What can hang from each mark:
kule: bobid gaku mefas mezup razigo
suden: kule
bobid: dazo kule suden
sonu: bobid kule mefas suden
razigo: gobo
gobo: bobid gaku lunol razigo
dazo: dudo kule sonu suden
gaku: lunol mefas
mefas: gaku sonu suden zeku
lunol: dazo razigo sonu
mezup: kule suden

Each row is shifted at random along 6 fixed directions that mean nothing.
Known rows, with every way that one mark hangs from another:
{mefas gaku {sonu {bobid dazo {kule razigo}}} suden zeku}: [   6 -259   61  143   98   17   64   41 -314   47 -173 -116    3   52
  135   87  102  255  -39  -66  155   10   46  -12   20  -81  -28  158
   67 -261 -170 -122  -90   13  -70   97  165  -89  -77    4  -73   69
  -50  160  131  -32   10 -117  -17  128  -68  127]
{kule {gaku lunol} {mezup suden}}: [   7   93  -24 -138 -179  -59   82 -129  207   77  291 -120  -25  -41
 -297  168 -130  102  -59  -22 -240   26  228  169  147  -22   33 -251
   75 -131  -97  100 -217 -172  134  -31   28   33   88  -82  -18 -193
  236    7 -112  329  -89 -125  -18 -163  -63  268]
{kule bobid {mefas {gaku {lunol {dazo sonu} razigo}}}}: [   0   61 -149  -71  282 -124  236  -61  -81 -116  -93 -276  -28 -139
  -27    8   11  157  -33  108  143   17   37  132  279   -8 -110  135
  -48   89  214   85   45  151  321   10  -56  -12  165 -164 -304 -124
 -170  -43  -92  101   15    9   88  118  205  312]
{razigo {gobo {lunol dazo}}}: [-106   -9   73  103   20  -20  -60 -106   44 -130  -62  150   20  -62
 -131  -60    4 -112   -6  -13 -110  -41  -16 -135   11   -9   19  118
  -59 -142  -15  -61  -25  -16   43  -65   24   25   69  104  -25  -58
   39  -30   34  -69  -51   29   77  -81   52  -90]
{sonu {kule gaku mezup} mefas suden}: [  38  -11  -23   48 -194   73  -70   67  -29  111  193  -46   -6  101
   -8  -28  -75    9  -14  -19  156  -38  -76   76    8   81  -82 -122
   27  -89   -2 -159  135  122  292   70  -41  130 -210  -54   83   72
  -91   63  158  206   11   75 -124  -94  -45   43]
{razigo {gobo bobid {gaku mefas} {lunol dazo sonu}}}: [ -15  -21 -102  -96  204 -164  170 -140 -256 -130 -298 -100  241  -55
 -355  -12   12   39   15   27   70   78  185 -261  350 -164  145  346
  -57   22   52   68  -71  -52 -205  -19 -110  -89  231   94 -286 -165
 -131   12  -33 -188   38  -92  198   95   28  -45]
{gaku {lunol {razigo gobo} {sonu {kule bobid}}} {mefas zeku}}: [ 132 -146  384  -47  -40   22 -267   83   35   27  -70  -64   50  236
  117  -82   40   -9   31   56   70 -146  -28 -113 -191  155 -225   50
   84  167 -129 -330 -237  116  336   73   -6  112 -272  191  -49  177
   68  -67  172  173   40   -9 -247 -265   17  -16]
{gobo {bobid {suden {kule mezup}}} {lunol razigo}}: [ 130 -117   13  -63   33  -79   34 -121 -148   39 -225  -36   84    7
 -127  164  -78   11  -16   53  259  -23   74  -16  154  -49   54   92
   -7  220  -34   77  -61  -33   45    1 -170  102   60  192 -241 -126
 -277   41    0   78  123   19   35  114   12 -171]
{lunol {sonu kule {mefas suden zeku}}}: [   1  -71   84   97   32 -158  -30  128 -175  -28 -110  -56   49   96
  161 -101   45   36  107   34  325 -104 -183 -162  -24  -61  -33  172
  -58  -34  125   20  199  182  199  -82   77 -111   33 -107 -101  179
 -118  -15  151 -212  -29   27  -78   89   62 -102]
{bobid {kule {razigo {gobo {gaku lunol mefas}}}} suden}: [-198 -100  -80 -149   22 -199  144  141 -188 -194 -185 -192   78   -6
  -51   44  157  326  115  -50   30   65  -46   -7 -117 -106  115  260
   28   26   57  -68   75 -134   49 -118  206 -201   77  -93 -157  -74
  -93  -75   18 -348  -63 -359   17  102   27  119]
{gobo {gaku mefas} {lunol {dazo kule {sonu bobid}}} razigo}: [  61   -4  -82 -105  261 -128    6   63 -221  144 -162 -289   -7  152
 -124  -45  159  137   47   53   32 -146   93  114  263   33 -108  235
   15  233  248 -130 -295   69  100  199 -187   70 -303  134  -64   29
 -126 -104   15  269   68   -9 -201   34   53  -47]
{sonu {bobid {dazo dudo kule}} mefas}: [  38  -65  146  232 -176   77 -243   54   19  -13  -10  170 -121   72
 -115 -106  -82 -249   28  -30 -108  -85  -95  -44 -150   75   70   -1
  -50 -103 -172 -143   50  105  152  -72   -9  182 -168   99  131   59
  -28   39  153  104  -57   50  -73 -165  -63 -226]
{mefas {sonu bobid} {suden {kule gaku mezup razigo}}}: [ -53 -161  128  166 -140   96  -56  -58  -48  -44   39    0   52   27
   83   75  -75   61  -77  -55   50   14   -9  -29  -51   23  -31 -195
   53  -95 -242  -81  -18  -33  247  -14  135   63 -134   59  -14  105
  -19  118  150   85  -28   21  -72  -51  -24   85]
{gobo gaku {lunol {dazo {kule mefas}} razigo}}: [  60 -251  356  239   37   58 -346  -77   65  -83 -321  242   44   82
   91  -75 -105 -328  -13  157  315 -220 -222 -244 -172  117 -165   18
 -150  234  -44 -107  106  259  364  -18 -163  293  -91  354 -140   92
 -254   10  130   69   73  281  -87  -96  132 -462]
{gaku lunol {mefas {suden kule} zeku}}: [  -6  192   72  -80  238 -213  159   -8  -53   -4  163 -280   70  -15
    9  100   97  167   71   16  -12 -108  131  -28  112  -23  -70  206
   34  -69  161  166 -225 -137  181  -64  101 -142  182 -234 -112  -12
  189  -74  -49   26  -71 -101  -34   25   54  194]
{suden {kule {gaku {lunol {dazo dudo}}} {mefas {sonu bobid}}}}: [  46 -186  137   57   24   78  -51    0  -79 -154 -134  -76  159   48
  128  -25  -65    1  -15   16  202    8  -69 -104   -3   91  -82   35
  -39  161 -131  -79  114   81  327  -16    3  117  -48  129 -150  126
 -278   66  157  -57   60    7  -19  -14   69   35]
{sonu {bobid {suden {kule mezup razigo}}} {mefas zeku}}: [ -13   51 -108   32   22   54  107  -83 -169   78  130 -117 -125  -20
  -90   67   16  129 -110  -75  -29   51   97  226  205    0  -58   34
   80 -179  -18 -160  -67  -14   94  105  -48  124 -169  -10   51 -106
 -145  141   81  245   41  -13    7    0  -25  268]
{razigo {gobo gaku lunol}}: [-168   -3 -190 -102  150  -25  121    6 -174  -48  -89 -151   93   26
 -154  -61  178  237   -4  -84 -133   76  104   43  199  -49   42  229
   51  -79   76 -146 -190 -146 -217  134   31 -101 -141   67   14  -59
   20  -37   19  -65    5 -171    5   77  -40  129]
{dazo {kule mefas razigo}}: [-185   65  -78  102  222   64  127 -141   80 -273   -7   33 -153 -237
   13    3   19  -61  -96   62  -58   53 -104   82  164   49 -120   25
 -123  -40  141    4  188  118  292  -61  -42  138  146  -36 -105 -157
 -167   55  -80  -24  -36  102  208   29  230  170]
{bobid {dazo {kule gaku mezup} sonu}}: [ 211 -108  -38 -158   -2   27  -61   63   29  212   50 -209 -168  108
  -79  133   33  109  -38  124  -78  -16   80  386   99  119 -102 -102
   94  275  -58 -106 -210   85  134  174 -145  198 -330  208  -11  -53
  -87  -30  -56  487   78  -66 -179  -17  -55  134]
{razigo {gobo bobid {gaku mefas} lunol}}: [-128  -20 -136 -140  372 -163  144  151 -182 -123 -276 -277  161   45
  139  -64  230  229  155   51  214  -95 -136  -94  105   -2 -112  406
  -71  288  399   -5  -63  -18  172    8  -34 -135   32  -12 -235   20
 -151 -208  -19 -221   50  -21  -73  264  150 -119]
{bobid {dazo dudo} {suden {kule {mefas gaku} mezup}}}: [  72 -228  118   76 -179 -152 -103   71   14  -72 -188   15   82   37
  -42  136 -116  -19   97   66  278  -47 -136  -59 -258  -40  170   22
  -63  147 -210  176  200   -4  208 -241  120  -20  143   65 -198  -36
 -232   -7   80 -140  -16 -139  -16  106  -60 -197]
{gobo gaku {lunol sonu} razigo}: [ -79  -72  189   69  -20 -116 -241   34   73  139  -91   51  -32  156
  -42  -83   72  -54   39   54  -36 -290  -68  -45 -129    0 -106   10
  -22   92  170  -69 -204   52  202   52  -37   76 -283  178   90   36
  106 -137   82  197  -47  118 -294  -52   26 -317]
{sonu {bobid dazo} {mefas gaku {suden {kule mezup razigo}}}}: [  56    2  -89   26  118  102   79   -5 -238  157   64 -209  -59   63
  106   88   85  219 -108  -60   61  -18   90  284  153   63 -192   69
  117  -67   29 -243 -180   47  108  253  -42  123 -355   14   45   23
 -160  131  105  396  101   28 -106   22  -31  281]
{kule bobid {mefas gaku sonu zeku} mezup}: [ -34   12   98  165   18  -53   24 -169  246   20  178  -40  -94 -102
 -124  103 -105  -22  -90   90  -16  -87   66   12  104   -9 -100 -177
  -37 -206  -61  195 -161    2  395  -89   71   73  181 -131 -104 -155
  203   30  -32  302 -115  114    4   11   40  135]
{lunol {dazo dudo kule} razigo {sonu bobid}}: [-104   72  -34   83 -181 -313    6  -26 -172 -163 -147   27 -103  -37
 -356 -193  -64   -9   60  -36 -108   14   13 -103   61 -188  297   56
  -46 -135   12    0  177  172   38 -182   87 -168   80 -109  -76  -13
  -39  -81   68 -184 -154 -185   22  -97  100   37]
{razigo {gobo {bobid {dazo suden} {kule {gaku lunol} mezup}}}}: [-381 -234   38  154  -45   37  -82   51  -86 -387 -287   98   35  -24
   50  -76  124  137   33 -125  -99   37 -214 -158 -207    6   83  173
  -15 -158 -115 -230  171 -101  182 -113  236  -54  -43  129   11  -62
  -88  -29  138 -398 -146 -228   33    8   23  -65]
{gobo {gaku lunol} razigo}: [-166   88   52   52   47 -151  -46   24   86   36   60  -27  -67    7
  -65  -58   87    8   52    7 -129 -222  -32  -17 -110    7  -68   37
  -43  -70  247   47 -137  -19  247  -38   43   -9  -46  -61   62  -52
  199 -151  -22   90 -123   58 -156  -27   74 -132]
{dazo dudo {kule bobid} sonu suden}: [  51 -156   83  121   60  224 -266   17  164 -165  -81    4 -235    9
  -18  -97   26 -246  -37  107 -254  -60 -107  175  122  228  -25 -108
  -38  125 -228 -178  -78  172  242   39 -119  314 -264  284   57  -35
  -36   -8    3  249  -25   92  -49 -123   20 -117]
{gaku {lunol dazo} {mefas sonu suden zeku}}: [ -11   34  137  -34  253  -66  129 -105 -162  -57   36 -192   99  -16
  -17   43   82  144  -31  -17  -87  -48  218 -123  186  -57 -110  220
   49 -221   11   11 -256  -63    8   61   81  -93  156 -119 -118   -1
  154   66   -1   19  -54  -97   51  -76   38  284]
{sonu {kule bobid mezup} suden}: [-153   23 -185   63   24   83  113  -29  -95  -85   84  -69 -100  -62
   65  -14   44  129  -67  -81   37   54  -81  137  144   49  -84  -48
   29 -185   90 -176  156  113  267   94   -7   32  -82  -79   40  -52
 -135   66   72   53  -21   36   28    1   70  177]
{dazo {kule mefas} suden}: [  22   24   16   41   26  -75  -91   31  145  -94    0  -75 -102   17
  -56  -32  -11  -95   68   99   40  -82  -92   83   91   67   34   12
  -59  126   -6   92   -1   34  245 -113  -11   87   14  -14  -48  -14
  -27  -79  -38   59  -53   11  -41   14   46  -59]
{kule bobid gaku mefas {mezup suden}}: [-355    6  -56   62 -145   61    9  -56  218 -173  151  -62 -152  -41
    1   28  -19  235 -102  -98 -212   39  -76  202  -17   22  -90 -292
   78 -185  -45 -140  -12 -113  409  -11  196    5 -145  -86   99 -123
   92   -2   29  162 -169 -120  -99 -128   41  370]
{razigo {gobo {bobid dazo}}}: [ 249  -19   16 -114  -22 -150  -25   73   66  184  -46  -93  -43   57
 -116   96  -28  -53  116  133  115 -108   31   62   -7   26   29   93
  -13  257   32  128 -188   -1   74  -74 -113   38   51   92 -172  -64
   15 -148  -96  186   66   54  -82   83  -31 -195]
{gaku {lunol dazo razigo {sonu {kule bobid mezup}}} mefas}: [  -2  -99  183  -38  173  -86  -16    2 -103 -214 -261  -70   88    6
  300  -61   22   23   28  115  340 -125 -209 -154  -82   84 -301  123
  -84  317  257 -154  236  341  618  -20  -87   65   78   31 -311   99
 -346  -65   88  -97   64  102  -39  -60  314    3]
{dazo dudo {sonu {bobid kule}}}: [-168 -150  125  243  -61   86 -189   59   17 -210 -116  176 -126  -31
   43 -148   23 -151   22  -27 -226  -66 -230  -65 -162   51   47   13
  -82 -118  -81 -148  213  147  248 -106   85   91 -104   79  108   51
  -43    7  158 -140 -123  -13  -28  -96   56 -200]
{sonu {bobid suden} mefas}: [ 204  -46  -77  -84  -55   -5   -3  136 -177  180  -26 -160   -3  148
    5   -2  -22   60   60    1  210  -12    2  139   49    2    5  102
   56  130   -5  -86  -26   48   19   68  -89   55 -164  -20  -35   76
 -188   27   79  137  108   -5 -116   54  -85  -17]
{bobid {kule {mefas zeku}}}: [ -18 -122   57   93   73  -22   54  -51  -45 -114 -167   54   50  -89
   29   65  -35  -14    0   60  234   43  -84 -137   30  -43    3  112
  -94  -12  -39   95  206   30   94 -108   16   13  230   10 -168  -64
 -197   95   36 -218   13  -25  159  116   52  -48]
{gaku {lunol {dazo sonu}} mefas}: [  50  -16   42 -124  310  110   87  -95 -149 -126  -86 -146  104  -36
   24    4   70   36  -79   28 -105   41  133   -3  227   76 -181  211
   16   71   44 -152  -80   72   43  158 -131  115    3   84 -114  -34
 -145   86  -11   72   77  -36  107 -110   92  236]
{lunol dazo {razigo gobo} {sonu bobid {kule mezup} suden}}: [ -88   41 -206    6   -1  -68  207 -174 -359 -145 -110   12  -20 -116
 -221 -127    1  108  -97  -81    2  134   55   10  344 -118   52  169
    7 -271   89 -255  260  265   21   80  -69  -41   33  -22 -103  -88
 -308  127  128 -100   27  -71  205  -79  135  298]
{mezup {kule {bobid dazo} {gaku {mefas sonu}}} suden}: [-137 -222   78  -31  -78  122   24  -52   23 -179 -106   42   31   41
   68  158   14  234  -85 -164 -173   82   35   21   36    5  -63 -123
   77 -182 -251 -214  -13 -136   42   42  150   22  -70  132   36  -35
 -104  187   86  -52  -21 -280   46 -156  -47  264]
{sonu {kule bobid razigo} {mefas gaku zeku}}: [ 160  -68  -73  104  -45 -184  109  133 -106   25  -90 -159  101   -6
   -2   34 -135    0  120   81  622   29 -109 -169   36  -27   85   27
 -128   52    1  216  255  116  277 -221   18  -84  275 -204 -344   64
 -169  -22   33 -152   34   95   50  228   39 -109]
{bobid {dazo {kule gaku mefas mezup razigo}}}: [-135  -36  -67    6  -66  -83   32   54   76  -75   18 -125 -145  -39
  -28   73   -4  166   -3   50   40   22 -105  210  -92   27  -42 -104
   -7  116   54  -21   95   19  371  -80   85   27  -75  -34  -87  -82
 -102  -81  -32  104  -71  -96  -79   36   90  201]
{bobid {kule {gaku mefas} razigo}}: [  37 -185   62 -162 -192   51  -77  180 -118   86  -77 -205   93  206
   44   74   34  294    8  -43  114  104   58   81 -165   33  -14  -91
  162  218 -213 -279 -120 -125  -27  121   84  -17 -367   99    5  117
  -57   12  103   70   59 -264 -203  -74 -125  186]

Rows:
[  52  -16  224  144 -287   69 -178 -213  263    9  159  245  -72   -3
 -222  151 -198 -219  -97  -74 -236  -27  133  -26    6   30  115 -301
   52 -233 -403   31 -151 -145   34  -90   31  174    5  169  138 -111
  156  149   39  244  -58    6   30 -268 -141  -79] => {mezup {suden {kule bobid}}}
[-174  -36   72   97  129  137    9 -134   70 -284  -19  105  -89 -162
   65  -65   41  -95 -108    3 -152   17  -98  -25   41   99 -183   36
  -61 -130   40 -218  120  164  373   -7  -18  165   36   91  -60  -99
  -69   55   32  -17  -39  119  142 -132  203  105] => {gaku {lunol {sonu {kule bobid {razigo gobo}}}}}
[ 116 -178   64   15   11  128   44  -99   -9  -23  -52   37   60  -77
    3  129 -103  -49  -83  103  174   46    1  -10  132   14  -79  -21
  -52   25 -120   27  168   95  140   21  -85  183  115   81 -147  -82
 -243  195   43   40   92   50  150   43   20   41] => {bobid {kule gaku {mefas {sonu suden}}}}
[ -40 -110   34  156 -239  109  -88   68  -77   35  126  -24   12   84
   -1  -43 -103   31  -37  -54  234   31 -101  -20  -56   70  -47 -158
   18 -193 -138 -209  199   92  288    9   46   95 -191  -25   42   86
  -86   99  205   81  -17   57  -93  -94  -53   89] => {sonu {kule gaku mezup razigo} {mefas zeku} suden}
[  90  169 -138 -121   62 -282  235  -39   91   49  121 -194  -36 -158
  -23  188  -57   65   65  153  228  -56  -20  165  137   -7  -38  -74
  -94  292  304  343  100   53  407 -190  -76  -13  279 -167 -288 -121
 -142 -138 -159  110   37   91   30  209  192   69] => {suden {kule mezup razigo}}
[ -80  -81  156  203  -66  171 -158  -20  -37  -47   84   76  -73   31
  -54  -63  -19  -83  -71  -60 -249  -45  -11    9  -20   56  -39   -1
   42 -284 -177 -217  -25   27  191   52   66  180 -232   32  171   39
   88  135  173  163 -102   -7  -62 -205  -61   20] => {dazo {sonu {bobid {kule {gaku lunol}}} {mefas suden}}}
[-222  -95  201  118 -128  -97 -160  115  -60 -233 -142   80  163  118
   64 -211   22   13   97 -105   -4  -56 -164 -285 -258  -52   70  112
  -24  -96  -17  -88  175    6  173 -148  235 -128  -44  -59   65  184
   26  -60  218 -359 -147 -140 -120 -101   13 -101] => {gaku {lunol {sonu mefas}}}
[ -98 -121  -54   77  130  234  -59   86 -210  -73  -71  -56  -64   86
  216 -165  138   90  -55  -96 -122    9 -130  151   84  107 -135  104
   69  -95   16 -374   85  165   93  220  -18   96 -387  103  186  133
 -178   79  188   40   39   19 -105  -53   12  107] => {dazo {sonu bobid suden}}
[ -66   64  -48   60   43 -174    8  -12   54  -83   -6  -24 -274  -77
  -33   10   32   -6   29   59  -11  -98 -107  134   -5  -17    5   12
  -33  -25  141   31   64  137  307  -91   11   12   62  -61  -61 -117
  -53  -96  -80   75  -90   25  -20   26  143  -11] => {lunol {dazo {kule {bobid suden}}}}
[ 169   28   49   51    5 -142   41  -96  107   47   83  -58   10  -86
 -166  180 -135 -112    6  115   85  -82   63   51   99   45   11  -40
  -67   71  -19  263   -2   38  385 -150  -60  145  193  -25 -185 -142
  -68    1  -33  254   -2   71   37   54   23  -54] => {suden {kule {bobid {dazo {sonu {mefas {gaku lunol}}}}} mezup}}
[ -32   12    9  -12    2 -108    0   19  137   14  121 -275 -139   37
   66   77   36  179    5   68   63 -104  -24  268  118   91 -114 -145
   50  161   32   44 -180  -42  484  -42   63   62 -147  -38  -68  -19
    6 -109   -1  285  -37    3 -202   70   69  230] => {dazo {suden {kule bobid {mefas sonu zeku} mezup razigo}}}
[  46  -33  120  180 -229 -103  -72  -58   13  121  117  101  -19   45
 -296   42 -117  -57  -13  -84 -179  -53  172  -93  -66 -122  203  -51
   39 -384 -268   96 -154  -93  -83  -95  163  -43   50  -90   96  -16
  262   81   85  127 -127  -92  -36  -97 -169  -49] => {mefas gaku {sonu {bobid dazo}}}
[-376   49 -213  -69  307  -57  243  -48 -341 -181 -182 -172  -74  -82
  -11  -64  280  388  -79 -135 -195   30   52   88  205  -94  -68  307
   57 -177  321 -233  -54  -24  -35  207   19  -87 -135  -47   32 -162
 -104   18    9 -117  -55 -199   35   98  137  246] => {gobo {bobid kule} {gaku {lunol razigo}}}
[ 177  -90  140  -39 -100  -77 -284  205  113  178   -5 -110 -199  241
   82   10   75  -10  117   88   14 -218  -95  247 -172  143  -46  -23
   69  277  -45 -106 -221   57  199   35  -24  122 -361  165   99  108
   31 -164   14  313   10  -25 -342  -50  -69 -173] => {bobid {dazo kule suden}}
[ -83   15    0  -41  -49   79  -13  -46  250  -36  121  -61 -173  -12
  -32   58   18  113  -78  -16 -194    8   15  262   64  121 -171 -187
   61    8  -50 -206 -201  -54  298   46   22  146 -224   74   35  -74
   55  -16  -17  316  -23  -32  -74 -156   57  287] => {mezup {kule bobid mefas {razigo gobo}}}
[   3 -233  164   35 -140   95 -103  -33  101  -81  -96   99  -14   96
   32   73  -54   42  -25 -107 -147  -38  -21   50   32   33  -43  -97
    7  -93 -239 -135  -37  -24  104  -10   69  113  -92  175   49   55
 -129  153  135   50   -4 -157  -31 -183  -49   57] => {mezup {kule {mefas {sonu {bobid {dazo dudo}}}}} suden}
[  69  -42  -42   58  -56  -74   50   22 -215  146  -10  -13 -168   12
 -149   94   11   78    4  -41   27  -16   46  136   33  -98   79  198
   41 -226  -40  -65   30    3  -35    0    1   42  -22  -39   28 -126
 -136  121   79   78    2 -122   22   51  -94   28] => {sonu {bobid dazo kule suden} {mefas zeku}}
[-104   21 -124   36   72  -97   30    0    9 -202  -92 -102 -173  -99
  -96  -57   40    8   26   69   11  -13  -97   81  142   35   39   51
  -66   45   83  -43   70   91  259  -98  -20   42   23   26 -146 -122
  -89 -120  -95   -8  -62   25   43   53  159   52] => {lunol {dazo {kule gaku {razigo {gobo bobid}}} suden}}
[-146 -155   -2  149  160  -57  -14 -102 -204 -139 -351   22  -34   -9
 -158  -11   44   19  -21  -32  156  -33  -14 -140  153  -87   68  258
  -58  -99  -12  -47  -40  -34    4    0  -47   30   18  187 -129 -141
 -214   44   41 -127  -31  -17   72   88   45 -160] => {gobo {bobid suden} {lunol {dazo {kule {mefas zeku}}}} razigo}
[ -55 -190   95  121   -6   40 -100  -37  -77 -108 -256  138  -66  -15
 -116   94  -16  -92  -20    3   28  -37  -49 -124 -121  -18   70  101
  -40  -38 -154  -64   45  -29   39  -61  -25  118   13  206  -64 -166
 -156   79   12  -73  -25  -34   77  -13  -24 -227] => {gobo {bobid {dazo {kule {gaku mefas}}} suden} razigo}
